Below are the code and all the weights of a small trained network. Each question names an input and a class and asks about switching units off, where a switched-off unit gives its printed mean instead of its output.

import numpy as np


def w(rows, s, z=0):
    codes = np.array(rows[::2]) - 128.0
    scale = np.full(codes.shape[1], s)
    scale[-1] = z or s
    return codes * scale


def f(y):
    return np.maximum(y, 0)


def log_softmax(a):
    a = a - a.max(-1, keepdims=True)
    return a - np.log(np.exp(a).sum(-1, keepdims=True))


def net(x, mask):
    res = np.array(x, float).reshape(1, 5) / 4 @ E
    y = f(res @ A[0][:, :-1].T + A[0][:, -1])
    res = res + np.where(mask, y, B[0][:, -1]) @ B[0][:, :-1]
    return log_softmax(res[-1] @ U[:, :-1].T + U[:, -1])


A, B = {}, {}
E = w([
[92,109,137,56,201],'x0',
[2,124,74,98,78],'x1',
[204,12,46,84,12],'x2',
[165,81,8,205,197],'x3',
[151,206,74,66,159],'x4',
],0.0097)
A[0] = w([
[87,60,143,127,27,255],'neuron 1',
[95,147,103,93,194,180],'neuron 2',
[146,238,151,127,148,64],'neuron 3',
[107,95,95,90,118,128],'neuron 4',
[83,153,112,110,199,176],'neuron 5',
[58,146,77,195,142,100],'neuron 6',
[80,142,165,51,62,91],'neuron 7',
[100,141,245,156,199,100],'neuron 8',
[124,158,223,154,171,119],'neuron 9',
[118,95,84,98,94,90],'neuron 10',
[88,157,106,88,187,128],'neuron 11',
[155,92,126,50,154,88],'neuron 12',
[91,105,106,106,200,215],'neuron 13',
[136,152,214,85,91,127],'neuron 14',
[83,159,173,182,117,146],'neuron 15',
[138,13,147,141,93,134],'neuron 16',
[34,113,96,87,155,111],'neuron 17',
[111,135,96,101,171,56],'neuron 18',
[118,77,105,112,59,123],'neuron 19',
[83,147,202,80,75,140],'neuron 20',
[177,99,195,21,136,173],'neuron 21',
[177,79,175,183,68,132],'neuron 22',
[111,149,252,164,197,113],'neuron 23',
],0.013,0.005)
B[0] = w([
[6,125,89,152,128,252],'neuron 1',
[136,98,135,82,139,202],'neuron 2',
[151,83,122,127,196,199],'neuron 3',
[103,150,124,118,130,170],'neuron 4',
[130,89,125,83,160,212],'neuron 5',
[172,158,156,77,156,193],'neuron 6',
[59,167,124,138,10,212],'neuron 7',
[127,179,161,164,187,237],'neuron 8',
[126,150,157,105,184,216],'neuron 9',
[93,176,126,162,167,179],'neuron 10',
[139,59,100,83,162,196],'neuron 11',
[182,153,192,109,142,163],'neuron 12',
[102,97,138,69,176,201],'neuron 13',
[172,136,193,71,70,201],'neuron 14',
[140,148,152,101,137,192],'neuron 15',
[108,46,85,144,203,214],'neuron 16',
[144,65,82,108,158,203],'neuron 17',
[106,94,133,97,127,158],'neuron 18',
[95,133,130,156,151,206],'neuron 19',
[116,168,127,112,59,218],'neuron 20',
[124,187,206,140,147,204],'neuron 21',
[124,31,128,139,143,206],'neuron 22',
[106,185,151,115,185,243],'neuron 23',
],0.011,0.015)
U = w([
[113,155,107,130,189,147],'0',
[133,52,33,103,135,154],'1',
[94,125,141,144,88,64],'2',
[149,183,182,90,131,218],'3',
[251,139,75,179,113,161],'4',
[92,207,102,115,48,3],'5',
],0.017,0.0047)

Each question gives the input, the list of numbers given to net, and the class t.
The units are the neurons (one row each of A and B). Each row of codes is followed by its name. A weight is (code - 128) times the scale printed after its matrix; where a second scale follows, it is the last column's (A, B and U).
mask holds one flag per neuron, in row order. A switched-off neuron (its flag False) gives its mean, the last column of its row in B, instead of its output. The means were averaged over made-up inputs and are rounded, as every weight is.
A unit's drop is (log p(t) with every unit on - log p(t) with that unit switched off) / (log p(t) with every unit on - log p(t) with every unit switched off).
The circuit of an input: a set's keep is (log p(t) with only the set's units on - log p(t) with every unit switched off) / (log p(t) with every unit on - log p(t) with every unit switched off). Starting from the 12 units with the biggest drops (on a tie, the unit counted first), units are removed one at a time, each time the one whose removal leaves the highest keep (on an exact tie, the one counted first), for as long as the keep stays at least 0.8.
units of the circuit, in order: the units of the circuit, biggest drop first
most important unit: the unit with the biggest drop
k most important neurons: the k neurons with the biggest drops, biggest first
drop of u: that unit's drop, to one decimal
input [-8,0,-2,7,-1], class 4: most important unit => neuron 1
input [-3,-2,-5,1,-7], class 3: 2 most important neurons => neuron 1; neuron 16
input [2,0,-6,-3,5], class 3: 2 most important neurons => neuron 1; neuron 16
input [-5,7,8,-7,-7], class 5: 4 most important neurons => neuron 7; neuron 20; neuron 1; neuron 3
input [-2,7,-8,-3,7], class 3: 4 most important neurons => neuron 1; neuron 16; neuron 20; neuron 6
input [-2,3,-7,-1,-1], class 3: 2 most important neurons => neuron 1; neuron 16
input [-7,-2,8,-3,6], class 2: 2 most important neurons => neuron 17; neuron 11
input [-7,-1,4,-3,3], class 2: 3 most important neurons => neuron 22; neuron 17; neuron 11
input [0,2,1,-3,-6], class 2: 2 most important neurons => neuron 16; neuron 22
input [0,1,4,-7,-8], class 2: 2 most important neurons => neuron 16; neuron 22
input [-1,4,-1,3,-4], class 1: drop of neuron 8 => 0.3
input [6,5,5,-5,0], class 5: drop of neuron 8 => 0.0
input [-6,-3,-1,3,6], class 4: drop of neuron 1 => 0.1
input [-6,-4,5,-2,3], class 1: units of the circuit, in order => neuron 22
